Each row has a name. Each question is about the rows just above it.

[103  97 100 103 122 103  75]  z844
[158  98 112 134 158 104 183]  z476
[158  98 112 134 158 111  93]  z686
[129 144 113 136 168 168 184]  z562
[158 130 158 158 151 172 158]  z655
Which value appears more than once in z562?
[168]
Count the entries of [158  98 112 134 158 111]:
6
Count the entries of [158]:
1
Count the entries of [129 144 113 136 168 168]:
6
Repeated in z844:
[103]
The value that z655 holds more than once:
[158]

[121 168 114 162 153  92 128] = z798
[150 134 163  81 107 147  89] = z657
[128 101 137  98 108 128 124] = z124
[128 101  92 148 128 135 159] = z48
[118  88 118 112 128 158 143] = z92
[147 161 153 108 123 128  91] = z152
[118 164 128 167 128  90 127] = z341
[110  92 109 139 130 138 162] = z290
[118 143 112 163 148 100 140] = z241
[145 114 161  80 128 157 104] = z250
Number of entries in [128 101 137  98 108 128 124]:
7
Number of entries in [145 114 161  80 128 157]:
6

[139 136 142 126  90 142 141 103 164  95 129 146 113 120 129 110 116 147
 124 100 129 147 125 118 138 114 131  86 157 114 110 102 109 115 128 106
 168 109 135 152 135 121 120 158 123  84 121 139 136 161 119 133 176 111
 135 131 154  98] -> z873
[138 110 139 120 106 137 138 101 160  92 124 143 114 123 128 106 122 147
 132 111 128 152 126 119 140 110 135  88 157 116 108 105 111 114 129 112
 168 109 134 149 136 122 126 161 122  85 115 140 134 159 115 132 176 111
 132 127 150  97] -> z525
[138 116 137 125 113 134 138  95 155  96 144 143 115 124 126 107 125 148
 126 106 131 149 111 114 129 106 130  89 159 107 106 104 113 112 133 118
 167 113 140 147 151 124 125 155 120  83 118 139 134 161 114 130 179 112
 119 127 153 101] -> z237
[139 128 142 131 114 137 140 103 164  90 127 146 114 120 129 110 117 146
 124 105 128 148 128 118 127 114 131  89 157 110 110 103 109 115 128 107
 167 112 134 134 143 120 120 162 121  84 121 138 134 161 119 133 177 109
 139 130 153  98] -> z103
[136 112 136 124 120 137 138  95 154 100 137 142 117 126 126 107 134 146
 128 109 131 151 109 117 135 107 129  89 160 113 107 104 115 110 135 109
 167 113 141 139 145 124 126 157 120  83 118 140 134 161 115 130 180 113
 121 125 152 100] -> z312
[138 107 145 123 124 143 139 101 158 101 130 148 128 129 136 105 112 150
 131 114 131 167 119 115 144 101 139  92 152 116 110 110 101 119 126 104
 177 114 138 150 140 129 123 156 119  89 112 143 139 159 115 134 182 112
 127 126 153  99] -> z325
[135 114 144 124 111 142 136  97 156  87 139 150 116 125 130 113 125 155
 133 111 133 154 115 117 132 104 132  81 157 119 107 108 106 115 135 112
 173 108 140 142 143 126 125 156 127  80 116 133 136 166 116 131 174 116
 129 128 148  98] -> z401
[141 122 140 131 113 141 138 103 161  92 130 144 114 120 127 107 119 146
 138 108 128 150 128 120 134 113 134  92 156 117 109 103 111 115 128 107
 167 114 131 145 128 121 125 162 122  85 117 140 136 159 115 135 179 110
 133 128 151  98] -> z478
[135 125 135 128 108 130 137  93 153  94 142 142 118 125 126 107 132 146
 130 116 132 150 108 119 143 107 128  88 159 119 107 107 116 111 136 110
 166 117 140 136 128 120 127 158 119  82 118 140 134 161 115 132 180 111
 121 125 151 102] -> z664
[138 125 138 126 105 133 139  99 158  96 135 144 112 124 128 106 120 147
 120 112 129 151 120 118 145 108 133  89 157 116 110 103 113 114 131 104
 167 113 137 141 133 121 125 158 121  85 115 140 136 159 114 131 177 113
 129 127 152  98] -> z330
[135 125 135 128 108 130 137  93 153  94 142 142 118 125 126 107 132 146
 130 116 132 150 108 119 143 107 128  88 159 119 107 107 116 111 136 110
 166 117 140 136 128 120 127 158  99  82 118 140 134 161 115 132 179 112
 134 126 151  99] -> z386
[138 125 138 126 105 133 139  99 158  96 135 144 112 124 128 106 120 147
 120 112 129 151 120 118 145 108 133  89 157 116 109 103 113 114 131 104
 167 113 137 141 130 121 124 160 121  85 115 140 136 159 114 131 177 113
 129 127 152  98] -> z564
Whose row is [136 112 136 124 120 137 138  95 154 100 137 142 117 126 126 107 134 146
 128 109 131 151 109 117 135 107 129  89 160 113 107 104 115 110 135 109
 167 113 141 139 145 124 126 157 120  83 118 140 134 161 115 130 180 113
 121 125 152 100]?
z312
Count the entries of [138 125 138 126 105 133 139  99 158  96 135 144 112 124 128 106 120 147
 120 112 129 151 120 118 145 108 133  89 157 116 110 103 113 114 131 104]:
36

[129 128 133 128 143 141 185 120 126 111 129 125] = z424
[124 128 133 128 143 141 185 120 126 111 129 125] = z778
[123 132  89 109 113 115 146 117 122 124 122 131] = z377
[154 143 123 125 115 140 132 157 118 139 129 132] = z532
[ 63 136 117  63 101  63  63 135 133 143 137 128] = z696
[130 114 129 110 130 105 130 138 131 131 121 125] = z582
[131 114 129 110 116 105 130 138 131 121 125 122] = z173
[129 125 135 129 141 123 130 136 133 117 134 127] = z827
Repeated in z827:
[129]
Count the entries of [124 128 133 128 143 141 185 120 126 111 129]:
11
How many entries does [129 128 133 128 143 141 185 120] have?
8
Count the entries of [129 128 133 128 143 141 185 120 126]:
9
The value that z778 holds more than once:
[128]
Repeated in z696:
[63]

